[[-2.49  0.22 -0.41  0.40  0.06 -0.13  0.17  2.60 -0.80 -3.19 -1.26 -1.60]
 [ 3.12 -0.14  2.97 -1.11 -0.03 -3.17  1.92  0.98  2.13 -0.91  1.19  3.10]
 [ 3.24  0.07  5.52  1.92 -0.05  1.81  3.65  0.93  5.87 -1.00  0.68 -2.50]
 [-2.98  0.04 -1.62 -1.21 -0.10 -4.14 -2.60  1.85 -6.04 -3.15 -0.40  4.49]
 [-2.10 -0.26 -3.21  1.49  0.22  2.09 -2.01 -1.80  4.63  2.47 -0.59  5.99]]
:
[[ 3.24  0.07  5.52  1.92 -0.05  1.81  3.65  0.93  5.87 -1.00  0.68 -2.50]
 [ 3.12 -0.14  2.97 -1.11 -0.03 -3.17  1.92  0.98  2.13 -0.91  1.19  3.10]
 [-2.49  0.22 -0.41  0.40  0.06 -0.13  0.17  2.60 -0.80 -3.19 -1.26 -1.60]
 [-2.98  0.04 -1.62 -1.21 -0.10 -4.14 -2.60  1.85 -6.04 -3.15 -0.40  4.49]
 [-2.10 -0.26 -3.21  1.49  0.22  2.09 -2.01 -1.80  4.63  2.47 -0.59  5.99]]

[[-1.56  1.30  1.16 -3.33 -4.84]
 [ 2.15  3.17  3.24  1.58 -4.85]
 [ 3.73  2.78  3.26  4.53 -1.27]
 [ 1.29  4.34 -0.34  0.54 -5.81]
 [ 1.48 -1.60  6.01  0.69 -0.68]]
:
[[ 1.48 -1.60  6.01  0.69 -0.68]
 [ 3.73  2.78  3.26  4.53 -1.27]
 [ 2.15  3.17  3.24  1.58 -4.85]
 [-1.56  1.30  1.16 -3.33 -4.84]
 [ 1.29  4.34 -0.34  0.54 -5.81]]

[[ 3.90  2.94 -1.74  4.23  1.98 -1.69  4.53 -1.97  2.22  4.37 -2.53  1.97
  -4.57  2.40]
 [ 2.33 -3.58 -1.51 -3.94 -0.43  4.03  0.46 -3.90  1.40  3.57  2.29  2.98
   2.96 -2.33]
 [-1.51  1.68  3.82 -4.08 -2.13  0.99 -3.40  4.28  2.71 -0.17  2.89  4.10
  -3.23  0.54]
 [-3.22  3.92  1.71  4.03 -0.13 -3.91 -1.00  4.02 -2.45 -2.99 -3.85 -2.24
  -4.19  1.04]]
:
[[-1.51  1.68  3.82 -4.08 -2.13  0.99 -3.40  4.28  2.71 -0.17  2.89  4.10
  -3.23  0.54]
 [-3.22  3.92  1.71  4.03 -0.13 -3.91 -1.00  4.02 -2.45 -2.99 -3.85 -2.24
  -4.19  1.04]
 [ 2.33 -3.58 -1.51 -3.94 -0.43  4.03  0.46 -3.90  1.40  3.57  2.29  2.98
   2.96 -2.33]
 [ 3.90  2.94 -1.74  4.23  1.98 -1.69  4.53 -1.97  2.22  4.37 -2.53  1.97
  -4.57  2.40]]

[[ 0.32  4.61  2.46 -4.02  0.07  0.56]
 [-3.71 -0.73  4.76 -4.37  2.15 -2.70]
 [-0.29  1.38 -3.10  4.46 -0.62  1.70]
 [ 2.48  0.54  0.37 -2.48  0.99 -4.68]
 [ 1.79 -4.04 -3.64  1.19 -3.64 -4.33]
 [ 1.43  3.62  3.93  0.86 -3.85  3.83]
 [-3.35  1.89 -1.52 -2.90 -0.83 -4.66]
 [ 3.48 -1.35  3.36  1.40  0.66  1.78]
 [ 4.26 -1.47  0.89 -3.64  1.27 -0.21]
 [-0.59 -4.39  3.14 -3.37 -1.16  0.47]
 [-3.33  0.53 -0.93  3.74 -0.70  0.74]]
:
[[-3.71 -0.73  4.76 -4.37  2.15 -2.70]
 [ 1.43  3.62  3.93  0.86 -3.85  3.83]
 [ 3.48 -1.35  3.36  1.40  0.66  1.78]
 [-0.59 -4.39  3.14 -3.37 -1.16  0.47]
 [ 0.32  4.61  2.46 -4.02  0.07  0.56]
 [ 4.26 -1.47  0.89 -3.64  1.27 -0.21]
 [ 2.48  0.54  0.37 -2.48  0.99 -4.68]
 [-3.33  0.53 -0.93  3.74 -0.70  0.74]
 [-3.35  1.89 -1.52 -2.90 -0.83 -4.66]
 [-0.29  1.38 -3.10  4.46 -0.62  1.70]
 [ 1.79 -4.04 -3.64  1.19 -3.64 -4.33]]

[[ 1.37 -2.25 -0.72 -0.97  2.10 -0.65 -0.09 -0.09  1.20]
 [-5.39  1.11  0.00  0.32 -1.70 -0.23  2.54  2.70 -0.83]
 [-0.66  0.79 -0.76  0.36 -1.22 -0.16 -1.00  4.98  0.49]
 [ 3.68 -1.86 -0.04 -0.06  3.18 -1.01  0.04 -1.71 -4.05]
 [-1.94  3.31  0.99  1.28  0.05 -0.03 -1.91  5.43  1.02]]
:
[[-1.94  3.31  0.99  1.28  0.05 -0.03 -1.91  5.43  1.02]
 [-5.39  1.11  0.00  0.32 -1.70 -0.23  2.54  2.70 -0.83]
 [ 3.68 -1.86 -0.04 -0.06  3.18 -1.01  0.04 -1.71 -4.05]
 [ 1.37 -2.25 -0.72 -0.97  2.10 -0.65 -0.09 -0.09  1.20]
 [-0.66  0.79 -0.76  0.36 -1.22 -0.16 -1.00  4.98  0.49]]

[[-0.36  2.40  1.43  1.92  2.29 -3.38 -4.68]
 [ 0.46  0.27  0.81 -1.01  0.23 -0.20  1.17]
 [ 0.84  0.11 -0.02  0.52  2.13  0.16 -1.04]
 [-0.20  1.38 -0.17 -0.63  1.63 -0.61  0.71]
 [ 0.06  0.40 -0.52  0.43  0.91  0.99 -1.15]
 [-0.04  0.95  1.18  0.89 -3.15  2.42 -2.01]
 [-1.41 -2.87  2.17  2.94  0.72  6.06 -0.40]
 [-1.71  0.00  2.13  1.03  0.52  1.42  0.07]
 [ 0.22 -0.29 -0.29 -1.23  0.83  0.12  1.42]
 [ 1.52 -2.06  0.13  0.55 -0.92  0.45  1.61]]
:
[[-1.41 -2.87  2.17  2.94  0.72  6.06 -0.40]
 [-1.71  0.00  2.13  1.03  0.52  1.42  0.07]
 [-0.36  2.40  1.43  1.92  2.29 -3.38 -4.68]
 [-0.04  0.95  1.18  0.89 -3.15  2.42 -2.01]
 [ 0.46  0.27  0.81 -1.01  0.23 -0.20  1.17]
 [ 1.52 -2.06  0.13  0.55 -0.92  0.45  1.61]
 [ 0.84  0.11 -0.02  0.52  2.13  0.16 -1.04]
 [-0.20  1.38 -0.17 -0.63  1.63 -0.61  0.71]
 [ 0.22 -0.29 -0.29 -1.23  0.83  0.12  1.42]
 [ 0.06  0.40 -0.52  0.43  0.91  0.99 -1.15]]
